Below are the code and all the weights of a small trained network. Each question names an input and a target symbol and asks about switching units off, where a switched-off unit gives its printed mean instead of its output.

import numpy as np


def w(rows, s, z=0):
    codes = np.array(rows[::2]) - 128.0
    scale = np.full(codes.shape[1], s)
    scale[-1] = z or s
    return codes * scale


def norm(h):
    return h / np.sqrt((h * h).mean(-1, keepdims=True) + 1e-5)


def softmax(a):
    e = np.exp(a - a.max(-1, keepdims=True))
    return e / e.sum(-1, keepdims=True)


def log_softmax(a):
    a = a - a.max(-1, keepdims=True)
    return a - np.log(np.exp(a).sum(-1, keepdims=True))


def net(x, mask):
    ids = ['αβγεζλμξσφ'.index(c) for c in x.split()]
    T = len(ids)
    res = E[ids] + P[:T]
    u = 0
    for l in range(2):
        r = norm(res)
        for j in range(3):
            rows = slice(4 * j, 4 * j + 4)
            q, k, v = (r @ M[l][rows].T for M in (Q, K, V))
            z = softmax(np.where(np.tri(T) > 0, q @ k.T / 4**0.5, -1e9)) @ v
            o = O[l][rows]
            res = res + np.where(mask[u + j], z, o[:, -1]) @ o[:, :-1]
        u += 3
    return log_softmax(norm(res)[-1] @ U[:, :-1].T + U[:, -1])


Q, K, V, O = {}, {}, {}, {}
E = w([
[106,175,119],'α',
[222,83,90],'β',
[122,155,113],'γ',
[105,185,120],'ε',
[117,96,6],'ζ',
[129,178,100],'λ',
[108,144,130],'μ',
[138,112,71],'ξ',
[150,154,67],'σ',
[158,213,186],'φ',
],0.019)
P = w([
[153,200,90],'0',
[2,102,171],'1',
[153,197,92],'2',
[17,90,182],'3',
[157,193,95],'4',
[28,80,188],'5',
[160,191,96],'6',
[27,79,193],'7',
[165,192,97],'8',
],0.0088)
Q[0] = w([
[154,252,120],'0.h1',
[110,185,94],'0.h1',
[162,111,184],'0.h1',
[94,114,26],'0.h1',
[60,69,156],'0.h2',
[63,44,151],'0.h2',
[182,171,153],'0.h2',
[93,68,156],'0.h2',
[92,175,192],'0.h3',
[206,130,78],'0.h3',
[200,124,57],'0.h3',
[174,131,44],'0.h3',
],0.017)
K[0] = w([
[168,192,121],'0.h1',
[124,184,78],'0.h1',
[157,79,226],'0.h1',
[111,119,44],'0.h1',
[75,131,72],'0.h2',
[64,116,78],'0.h2',
[155,142,253],'0.h2',
[44,167,97],'0.h2',
[61,116,153],'0.h3',
[159,127,102],'0.h3',
[171,134,102],'0.h3',
[212,174,122],'0.h3',
],0.018)
V[0] = w([
[131,174,174],'0.h1',
[137,184,96],'0.h1',
[151,75,220],'0.h1',
[194,120,111],'0.h1',
[113,122,29],'0.h2',
[75,153,17],'0.h2',
[251,106,177],'0.h2',
[76,176,136],'0.h2',
[167,125,121],'0.h3',
[158,185,86],'0.h3',
[68,115,175],'0.h3',
[169,167,114],'0.h3',
],0.012)
O[0] = w([
[152,109,99,119],'0.h1',
[210,128,167,197],'0.h1',
[37,150,77,3],'0.h1',
[100,169,152,133],'0.h1',
[158,141,215,191],'0.h2',
[118,154,230,219],'0.h2',
[133,74,73,70],'0.h2',
[1,202,170,153],'0.h2',
[106,148,168,121],'0.h3',
[178,121,199,185],'0.h3',
[98,81,121,104],'0.h3',
[144,122,180,153],'0.h3',
],0.0085,0.011)
Q[1] = w([
[153,249,206],'1.h1',
[132,78,80],'1.h1',
[115,87,59],'1.h1',
[92,128,40],'1.h1',
[165,140,123],'1.h2',
[29,138,141],'1.h2',
[119,148,37],'1.h2',
[195,116,112],'1.h2',
[104,121,68],'1.h3',
[166,86,168],'1.h3',
[128,169,64],'1.h3',
[57,123,159],'1.h3',
],0.016)
K[1] = w([
[163,110,73],'1.h1',
[79,88,167],'1.h1',
[77,155,160],'1.h1',
[71,150,130],'1.h1',
[175,111,145],'1.h2',
[22,194,118],'1.h2',
[92,40,220],'1.h2',
[164,71,210],'1.h2',
[124,143,53],'1.h3',
[156,126,165],'1.h3',
[142,172,83],'1.h3',
[2,172,195],'1.h3',
],0.017)
V[1] = w([
[136,109,99],'1.h1',
[87,2,192],'1.h1',
[239,102,119],'1.h1',
[143,83,236],'1.h1',
[141,121,71],'1.h2',
[131,105,143],'1.h2',
[221,140,205],'1.h2',
[128,78,121],'1.h2',
[92,194,158],'1.h3',
[11,73,40],'1.h3',
[143,75,109],'1.h3',
[155,98,171],'1.h3',
],0.011)
O[1] = w([
[137,116,145,111],'1.h1',
[164,10,96,92],'1.h1',
[65,123,87,199],'1.h1',
[113,149,127,188],'1.h1',
[177,141,184,97],'1.h2',
[128,131,124,131],'1.h2',
[83,55,111,230],'1.h2',
[125,168,156,107],'1.h2',
[119,52,60,159],'1.h3',
[188,176,254,3],'1.h3',
[134,195,198,102],'1.h3',
[84,141,110,160],'1.h3',
],0.007,0.015)
U = w([
[100,176,115,172],'α',
[194,99,60,254],'β',
[134,113,246,60],'γ',
[93,191,79,82],'ε',
[110,58,64,30],'ζ',
[154,225,165,226],'λ',
[75,46,151,40],'μ',
[170,14,183,77],'ξ',
[193,159,140,240],'σ',
[113,164,3,138],'φ',
],0.021,0.0058)

Each question gives the input, a string of symbols that net reads in full, and the target symbol t.
The units are the heads (4 rows each of Q, K, V and O). Each row of codes is followed by its name. A weight is (code - 128) times the scale printed after its matrix; where a second scale follows, it is the last column's (O and U).
mask holds one flag per head, layer by layer. A switched-off head (its flag False) gives its mean, the last column of its rows in O, instead of its output. The means were averaged over made-up inputs and are rounded, as every weight is.
A unit's drop is (log p(t) with every unit on - log p(t) with that unit switched off) / (log p(t) with every unit on - log p(t) with every unit switched off).
The circuit of an input: a set's keep is (log p(t) with only the set's units on - log p(t) with every unit switched off) / (log p(t) with every unit on - log p(t) with every unit switched off). Starting from all 6 units, units are removed one at a time, each time the one whose removal leaves the highest keep (on an exact tie, the one counted first), for as long as the keep stays at least 0.8.
units of the circuit, in order: the units of the circuit, biggest drop first
most important unit: the unit with the biggest drop
heads that matter: for each layer, one digit per head in row order, 1 if its drop is at least 0.15 and else 0, layers parted by /
drop when u is switched off: that unit's drop, to one decimal
input μ ζ α φ, target λ: heads that matter => 111 / 111
input α ξ ξ φ α ζ, target λ: units of the circuit, in order => 0.h2, 1.h1
input ζ ε ζ, target ζ: units of the circuit, in order => 1.h3, 0.h2, 0.h1
input μ ε λ φ α, target φ: units of the circuit, in order => 0.h2
input ζ ξ γ ξ ξ φ β μ, target λ: units of the circuit, in order => 0.h2, 1.h2, 0.h1
input σ γ ζ ε λ φ α β, target λ: heads that matter => 010 / 010
input α ξ γ β, target μ: units of the circuit, in order => 0.h1, 0.h2
input λ λ ζ, target ζ: units of the circuit, in order => 1.h3, 0.h2, 0.h3, 0.h1
input α α γ α γ, target γ: heads that matter => 011 / 000
input α γ ζ ξ γ ε λ, target λ: units of the circuit, in order => 0.h1, 0.h2
input α ε ξ ξ ε γ ξ, target ξ: heads that matter => 111 / 011
input γ λ ε φ γ α, target λ: heads that matter => 110 / 010
input λ ξ ξ, target ξ: units of the circuit, in order => 0.h2, 0.h3, 0.h1, 1.h3
input ζ ζ μ ξ μ ξ λ α λ, target λ: most important unit => 0.h3
input ξ ξ φ γ, target λ: heads that matter => 110 / 110
input α γ σ ζ φ α, target λ: heads that matter => 110 / 110
input α ξ β ε μ ε ξ σ, target γ: heads that matter => 010 / 000
input β ξ ζ, target β: drop when 1.h2 is switched off => 0.1
input μ ξ μ, target μ: drop when 0.h1 is switched off => 0.4
input β ξ ξ ξ γ γ ζ, target β: drop when 0.h2 is switched off => 1.4
input ξ σ ξ γ ξ γ α μ γ, target γ: drop when 0.h3 is switched off => 1.0
input ξ γ ξ σ σ, target σ: units of the circuit, in order => 0.h2
